Below are the code and all the weights of a small trained network. Each question names an input and a class and asks about switching units off, where a switched-off unit gives its printed mean instead of its output.

import numpy as np


def w(rows, s, z=0):
    codes = np.array(rows[::2]) - 128.0
    scale = np.full(codes.shape[1], s)
    scale[-1] = z or s
    return codes * scale


def norm(h):
    return h / np.sqrt((h * h).mean(-1, keepdims=True) + 1e-5)


def f(y):
    return np.maximum(y, 0)


def log_softmax(a):
    a = a - a.max(-1, keepdims=True)
    return a - np.log(np.exp(a).sum(-1, keepdims=True))


def net(x, mask):
    res = np.array(x, float).reshape(1, 6) / 4 @ E
    u = 0
    for l in range(3):
        y = f(norm(res) @ A[l][:, :-1].T + A[l][:, -1])
        res = res + np.where(mask[u : u + 8], y, B[l][:, -1]) @ B[l][:, :-1]
        u += 8
    return log_softmax(norm(res)[-1] @ U[:, :-1].T + U[:, -1])


A, B = {}, {}
E = w([
[129,83,189,181,144,49,106,199,176,245,88],'x0',
[131,157,98,122,175,188,106,167,220,83,74],'x1',
[58,55,57,68,74,228,82,184,85,207,122],'x2',
[163,201,110,102,160,93,45,216,72,118,249],'x3',
[165,133,134,120,5,109,239,225,164,90,166],'x4',
[125,166,28,184,73,89,107,77,120,140,94],'x5',
],0.013)
A[0] = w([
[131,129,123,158,68,97,168,216,165,141,126,61],'L0N1',
[157,79,72,135,114,177,113,177,121,182,122,57],'L0N2',
[141,158,58,120,193,151,116,200,230,114,72,34],'L0N3',
[116,148,10,192,93,44,89,123,167,157,95,24],'L0N4',
[144,143,78,142,161,82,87,203,111,131,170,33],'L0N5',
[135,93,123,203,151,62,111,208,165,210,97,6],'L0N6',
[125,103,126,116,109,71,140,105,84,181,148,49],'L0N7',
[127,159,95,135,165,155,121,171,193,118,87,50],'L0N8',
],0.014,0.016)
B[0] = w([
[136,126,122,111,84,122,175,160,130,85,140,254],'L0N1',
[58,130,107,121,146,128,139,153,85,103,99,209],'L0N2',
[135,94,164,196,84,165,47,129,141,78,141,237],'L0N3',
[200,183,100,169,121,169,144,122,78,163,82,231],'L0N4',
[89,178,118,144,146,143,138,128,139,148,194,209],'L0N5',
[101,183,191,4,97,114,89,61,148,131,91,236],'L0N6',
[97,129,138,174,110,147,112,110,101,113,146,170],'L0N7',
[118,101,154,160,111,152,75,129,159,87,131,182],'L0N8',
],0.026,0.0046)
A[1] = w([
[96,52,94,117,109,144,78,196,148,250,120,66],'L1N1',
[132,69,171,162,98,42,137,108,55,203,173,32],'L1N2',
[108,63,145,170,111,127,166,96,168,183,34,35],'L1N3',
[133,52,235,94,195,147,137,188,153,148,152,2],'L1N4',
[148,154,117,134,166,59,53,219,135,180,170,59],'L1N5',
[138,39,146,137,137,118,169,108,184,149,81,42],'L1N6',
[183,152,188,206,182,16,131,119,195,138,123,45],'L1N7',
[128,82,113,159,234,108,52,105,134,205,105,51],'L1N8',
],0.026,0.0073)
B[1] = w([
[55,99,97,105,152,137,143,170,98,121,61,206],'L1N1',
[123,70,163,171,109,184,99,116,159,129,117,211],'L1N2',
[134,208,144,129,139,150,108,169,123,155,222,233],'L1N3',
[191,181,78,174,87,145,109,97,125,160,62,222],'L1N4',
[116,198,163,142,150,145,125,159,133,164,208,219],'L1N5',
[116,169,153,130,150,122,122,148,113,146,203,186],'L1N6',
[31,87,80,96,143,140,128,176,85,123,59,250],'L1N7',
[177,114,156,170,134,3,161,117,156,65,116,239],'L1N8',
],0.027,0.011)
A[2] = w([
[176,91,59,51,161,160,147,44,138,74,172,63],'L2N1',
[156,91,75,77,157,188,141,41,122,112,165,44],'L2N2',
[113,120,195,107,114,79,123,163,197,253,66,1],'L2N3',
[91,111,119,89,145,131,163,148,63,104,95,123],'L2N4',
[158,104,151,114,169,46,140,125,183,116,121,12],'L2N5',
[184,140,43,195,106,126,144,98,90,199,99,92],'L2N6',
[118,44,196,144,118,169,131,56,112,191,140,96],'L2N7',
[179,68,94,121,81,105,199,235,199,168,144,19],'L2N8',
],0.026,0.0043)
B[2] = w([
[112,164,177,63,94,114,74,118,111,151,95,161],'L2N1',
[103,166,169,65,105,125,90,102,94,136,112,158],'L2N2',
[160,130,114,34,101,153,103,47,84,89,154,190],'L2N3',
[134,85,79,125,169,165,171,103,142,117,116,250],'L2N4',
[121,70,158,81,3,118,199,125,134,134,163,175],'L2N5',
[182,94,135,156,141,168,144,107,156,206,110,213],'L2N6',
[153,162,116,142,135,117,64,158,188,27,113,167],'L2N7',
[126,102,164,182,153,4,137,100,128,112,132,182],'L2N8',
],0.023,0.013)
U = w([
[44,99,69,110,188,160,171,158,75,112,70,165],'0',
[107,203,162,133,159,143,132,166,111,171,248,131],'1',
[123,150,168,33,96,132,96,79,93,119,103,141],'2',
[152,91,162,164,104,36,192,127,130,99,127,154],'3',
[128,85,152,201,117,202,57,154,174,74,111,145],'4',
[192,161,89,179,127,165,146,114,103,205,70,150],'5',
[145,90,130,128,159,178,115,119,148,121,138,151],'6',
[164,76,134,80,176,135,132,144,165,152,154,2],'7',
],0.017,0.008)

Each question gives the input, the list of numbers given to net, and the class t.
The units are the neurons (one row each of A and B). Each row of codes is followed by its name. A weight is (code - 128) times the scale printed after its matrix; where a second scale follows, it is the last column's (A, B and U).
mask holds one flag per neuron, layer by layer. A switched-off neuron (its flag False) gives its mean, the last column of its row in B, instead of its output. The means were averaged over made-up inputs and are rounded, as every weight is.
A unit's drop is (log p(t) with every unit on - log p(t) with that unit switched off) / (log p(t) with every unit on - log p(t) with every unit switched off).
The circuit of an input: a set's keep is (log p(t) with only the set's units on - log p(t) with every unit switched off) / (log p(t) with every unit on - log p(t) with every unit switched off). Starting from the 12 units with the biggest drops (on a tie, the unit counted first), units are removed one at a time, each time the one whose removal leaves the highest keep (on an exact tie, the one counted first), for as long as the keep stays at least 0.8.
circuit, biggest first: the units of the circuit, biggest drop first
most important unit: the unit with the biggest drop
top k neurons: the k neurons with the biggest drops, biggest first
k most important neurons of layer l: the k neurons of layer l with the biggest drops, biggest first
input [1,-8,5,2,5,8], class 4: top 4 neurons	L1N2, L2N7, L0N7, L1N4
input [-1,-3,4,-7,6,6], class 1: circuit, biggest first	L1N3
input [-6,6,-6,1,5,8], class 5: circuit, biggest first	L0N4, L2N6
input [-7,7,3,7,8,-7], class 3: 2 most important neurons of layer 2	L2N8, L2N3
input [6,-8,-7,0,3,-5], class 4: top 2 neurons	L1N2, L2N7
input [-7,3,6,2,6,-4], class 2: top 2 neurons	L1N7, L1N8
input [7,-5,-3,-7,2,1], class 1: top 2 neurons	L1N3, L1N6
input [-3,-4,1,2,6,-7], class 5: circuit, biggest first	L1N4, L0N4
input [3,-3,-2,-1,-4,-2], class 3: top 2 neurons	L1N8, L0N1
input [-6,6,-5,-6,4,-8], class 5: 2 most important neurons of layer 1	L1N4, L1N8
input [-8,-4,-7,-8,4,7], class 1: top 3 neurons	L1N4, L1N3, L0N5
input [8,5,6,6,0,3], class 2: top 2 neurons	L0N6, L1N7
input [-7,-1,-3,5,3,1], class 2: top 3 neurons	L1N7, L1N3, L1N5
input [5,-3,-8,-5,1,-2], class 0: circuit, biggest first	L1N7
input [-8,2,-7,5,-4,-6], class 2: top 2 neurons	L2N1, L1N1
input [5,2,5,-5,7,5], class 3: top 2 neurons	L0N1, L2N8
input [8,3,2,-4,-7,4], class 2: top 2 neurons	L0N6, L2N3
input [0,-8,-1,-6,-4,2], class 4: top 3 neurons	L1N2, L0N7, L2N7
input [-7,3,0,3,8,-4], class 3: top 2 neurons	L2N8, L0N6
input [-7,6,6,7,-7,1], class 1: most important unit	L1N7
input [7,5,3,6,-2,2], class 2: top 2 neurons	L0N6, L1N3
input [8,-1,-2,7,-6,0], class 2: 4 most important neurons of layer 1	L1N3, L1N8, L1N6, L1N7
input [-6,8,-4,-8,3,8], class 1: 2 most important neurons of layer 1	L1N3, L1N4
input [2,-4,7,-7,6,-8], class 5: 2 most important neurons of layer 1	L1N4, L1N7
input [6,1,-1,5,-4,6], class 2: 2 most important neurons of layer 2	L2N3, L2N4
input [-2,-2,-8,8,0,4], class 0: 3 most important neurons of layer 1	L1N7, L1N3, L1N6
input [3,-7,-4,2,-6,-3], class 4: most important unit	L1N2
